Rows and roughly how far along a hidden order each lies, from 0 to 15:
[ 0.75 -0.41 -0.34 -0.18  0.13 -0.36 -0.43 -0.14  0.60 -1.29  0.15 -0.07
  0.40  0.08 -0.37 -0.28 -0.16 -0.05 -0.13  0.04  0.16  0.39 -0.27 -0.21
 -0.03  0.20  0.20  0.09 -0.68  0.17] | 6
[ 1.95 -0.38 -1.50 -0.54  0.36 -2.43  0.07 -0.12  1.99 -1.97  0.31 -0.30
 -2.56 -0.24 -2.27 -1.58 -1.02  0.35  0.60 -0.07  0.90  0.88  0.18 -0.85
 -1.22  0.70  0.97  0.02 -2.46 -0.81] | 3
[-3.67  0.63  0.87  0.17  0.54 -1.28 -2.36 -0.06 -0.67  0.65 -0.90 -0.07
 -4.25 -0.41  2.46  0.69  0.20 -0.10  2.17 -0.11 -2.49 -1.42 -0.71  0.16
  2.07  0.04 -1.14 -0.07  1.45  1.05] | 13
[ 1.28 -0.42 -0.90 -0.43  0.24 -1.86  0.26 -0.16  1.18 -1.74  0.22 -0.23
 -1.17 -0.27 -1.73 -0.84 -0.77  0.22 -0.37  0.00  0.25  0.77  0.58 -0.57
 -0.88  0.34  0.76  0.08 -0.89 -0.60] | 4
[ 2.79 -1.18 -7.98 -1.19  1.53 -2.18 -2.02  0.57  3.33 -3.78 -0.12 -0.40
 -9.99 -2.13 -2.66 -5.52 -1.53  0.97  2.41  0.35  4.04  2.75 -0.89 -2.93
 -1.62  1.76  0.72  0.22 -7.07 -1.70] | 0
[-1.19  0.54 -0.21 -0.03  0.42  0.06 -1.37 -0.33 -0.43 -0.26 -0.49  0.01
  0.72  0.15  1.74  0.35  0.63 -0.15  0.47  0.10 -1.79 -0.80 -0.83  0.08
  1.92 -0.20 -0.75  0.04  0.57  1.41] | 11
[-0.27  0.07 -0.25 -0.08 -0.02  0.28 -0.49 -0.11 -0.10 -0.24 -0.06 -0.01
  0.48 -0.15  0.17  0.10  0.19 -0.12 -0.39  0.05 -0.34 -0.04 -0.19  0.03
  0.39 -0.16 -0.10  0.00  0.04  0.36] | 8
[-1.80  0.15 -0.29  0.08  0.29  0.05 -0.92 -0.14 -0.53  0.75 -0.50  0.05
 -0.73 -0.09  1.32  0.27  0.42  0.01  0.58  0.03 -1.20 -0.83 -0.47  0.06
  1.28 -0.16 -0.66  0.02  1.54  0.82] | 11
[ 1.75 -0.44 -0.13 -0.27 -0.06 -1.40  0.66  0.00  1.12 -1.31  0.18 -0.23
 -0.98 -0.07 -1.39 -0.79 -0.82  0.29  0.25 -0.08  0.67  0.61  0.42 -0.51
 -1.22  0.55  0.75  0.04 -0.92 -0.70] | 5
[-2.47  0.37 -0.28  0.14  0.14 -0.42 -0.81 -0.06 -0.71  0.19 -0.46  0.04
 -1.94 -0.18  1.64  0.54  0.36  0.11  1.20 -0.05 -1.82 -0.95 -0.35 -0.07
  1.40 -0.08 -0.84  0.00  1.36  0.74] | 12
[-0.74  0.02 -0.06  0.12 -0.08 -0.07  0.20  0.15 -0.44  0.83 -0.22 -0.01
 -0.52 -0.04  0.06  0.20  0.07  0.16  0.59 -0.07 -0.06 -0.37  0.17  0.00
  0.36  0.16 -0.18 -0.08  1.31 -0.14] | 10
[-4.14  0.67  1.47  0.21  1.05 -1.77 -3.32 -0.01 -0.92  1.88 -1.25 -0.27
 -6.82 -1.05  3.24  0.92 -0.64 -0.36  3.84 -0.50 -3.63 -1.23 -0.39  0.67
  1.61  0.47 -1.40 -0.30  2.53  0.46] | 15
[ 2.24 -0.71 -1.20 -0.38  0.06 -2.76  1.56  0.28  1.60 -0.27  0.29 -0.34
 -5.00 -0.19 -2.32 -1.17 -1.58  0.61  1.04 -0.23  2.01  1.14  1.01 -0.86
 -2.16  1.05  1.13 -0.02 -1.99 -1.93] | 3
[ 2.29 -0.30 -1.03 -0.57  0.41 -1.51 -0.38 -0.23  1.90 -2.25  0.33 -0.28
 -1.63  0.06 -2.40 -1.44 -0.91  0.22  0.09  0.09  0.59  0.88 -0.11 -0.80
 -0.76  0.47  0.87  0.09 -2.31 -0.67] | 4
[-2.72  0.15  0.28  0.09  0.16 -0.52 -0.31  0.03 -0.48  1.20 -0.56  0.04
 -2.72 -0.13  1.57  0.89  0.19  0.08  1.31 -0.15 -1.23 -1.17 -0.04 -0.15
  1.28  0.18 -0.91 -0.05  2.13  0.47] | 12
[-5.38  0.77  1.72  0.37  1.43 -1.71 -4.29 -0.12 -0.78  1.15 -1.35 -0.33
 -7.27 -1.08  3.60  1.35 -0.50 -0.62  4.37 -0.51 -4.85 -1.33 -0.75  1.05
  2.10  0.50 -1.41 -0.32  3.19  0.87] | 15
[ 1.10 -0.29 -0.47 -0.30  0.27 -1.51  0.42 -0.08  1.09 -1.13  0.21 -0.18
 -1.62 -0.08 -2.04 -1.12 -0.70  0.17 -0.04 -0.04  0.91  0.70  0.19 -0.50
 -1.25  0.47  0.74  0.07 -1.67 -0.70] | 5
[-3.48  0.56  0.52  0.03  0.67 -0.91 -2.00 -0.36 -0.76 -0.01 -0.87 -0.06
 -3.94 -0.48  2.76  0.68  0.41 -0.21  1.94 -0.02 -2.76 -0.90 -0.87 -0.02
  2.29  0.07 -1.34 -0.04  2.16  1.32] | 13
[ 2.56 -0.72 -6.61 -1.23  1.66 -1.98 -2.88 -0.10  3.32 -5.16 -0.17 -0.38
 -6.48 -1.42 -2.07 -4.59 -1.34  0.55  1.50  0.43  1.99  2.24 -1.59 -2.15
 -0.72  1.13  0.80  0.28 -6.55 -0.32] | 0
[ 0.53  0.07 -0.74 -0.07  0.19  0.12 -0.90 -0.17  0.11 -0.74  0.10 -0.01
  0.31 -0.09  0.07 -0.17  0.11 -0.09 -0.47  0.12 -0.20  0.11 -0.26 -0.10
  0.41 -0.14  0.03  0.07 -0.80  0.37] | 7
[-3.37  0.34 -0.13  0.05  0.61 -1.08 -1.31 -0.18 -0.87  0.44 -0.65 -0.03
 -3.42 -0.32  2.84  0.65  0.07  0.04  1.75 -0.06 -2.20 -1.11 -0.35  0.11
  1.79  0.15 -1.00 -0.03  1.79  0.94] | 13
[ 1.96 -0.48 -1.49 -0.51  0.42 -2.26  0.27 -0.11  1.64 -1.91  0.21 -0.32
 -3.28 -0.39 -2.47 -1.39 -1.04  0.36  0.90 -0.11  1.19  0.91  0.20 -0.86
 -1.67  0.80  1.10  0.09 -2.64 -0.50] | 3
[-0.80 -0.02  0.37  0.15 -0.01 -0.09  0.02  0.11 -0.40  0.54 -0.20  0.00
 -0.82 -0.13  0.42 -0.01  0.07  0.12  0.48 -0.05 -0.18 -0.54  0.22  0.14
  0.64  0.10 -0.28 -0.07  0.45  0.16] | 10
[-0.32  0.21  0.15 -0.02  0.16  0.32 -1.00 -0.20 -0.04 -0.46  0.22  0.04
  1.89  0.09  0.17  0.03  0.39 -0.19 -0.21  0.10 -0.72 -0.19 -0.72 -0.03
  0.73 -0.23 -0.28  0.01 -0.05  0.70] | 8
[ 0.12  0.06  0.08  0.01  0.03  0.24 -0.10  0.02 -0.33 -0.14 -0.11  0.02
  0.35  0.05  0.53  0.27  0.15 -0.03  1.33  0.00 -0.31 -0.01 -0.12 -0.03
  0.39 -0.07 -0.13  0.01  0.51  0.24] | 9
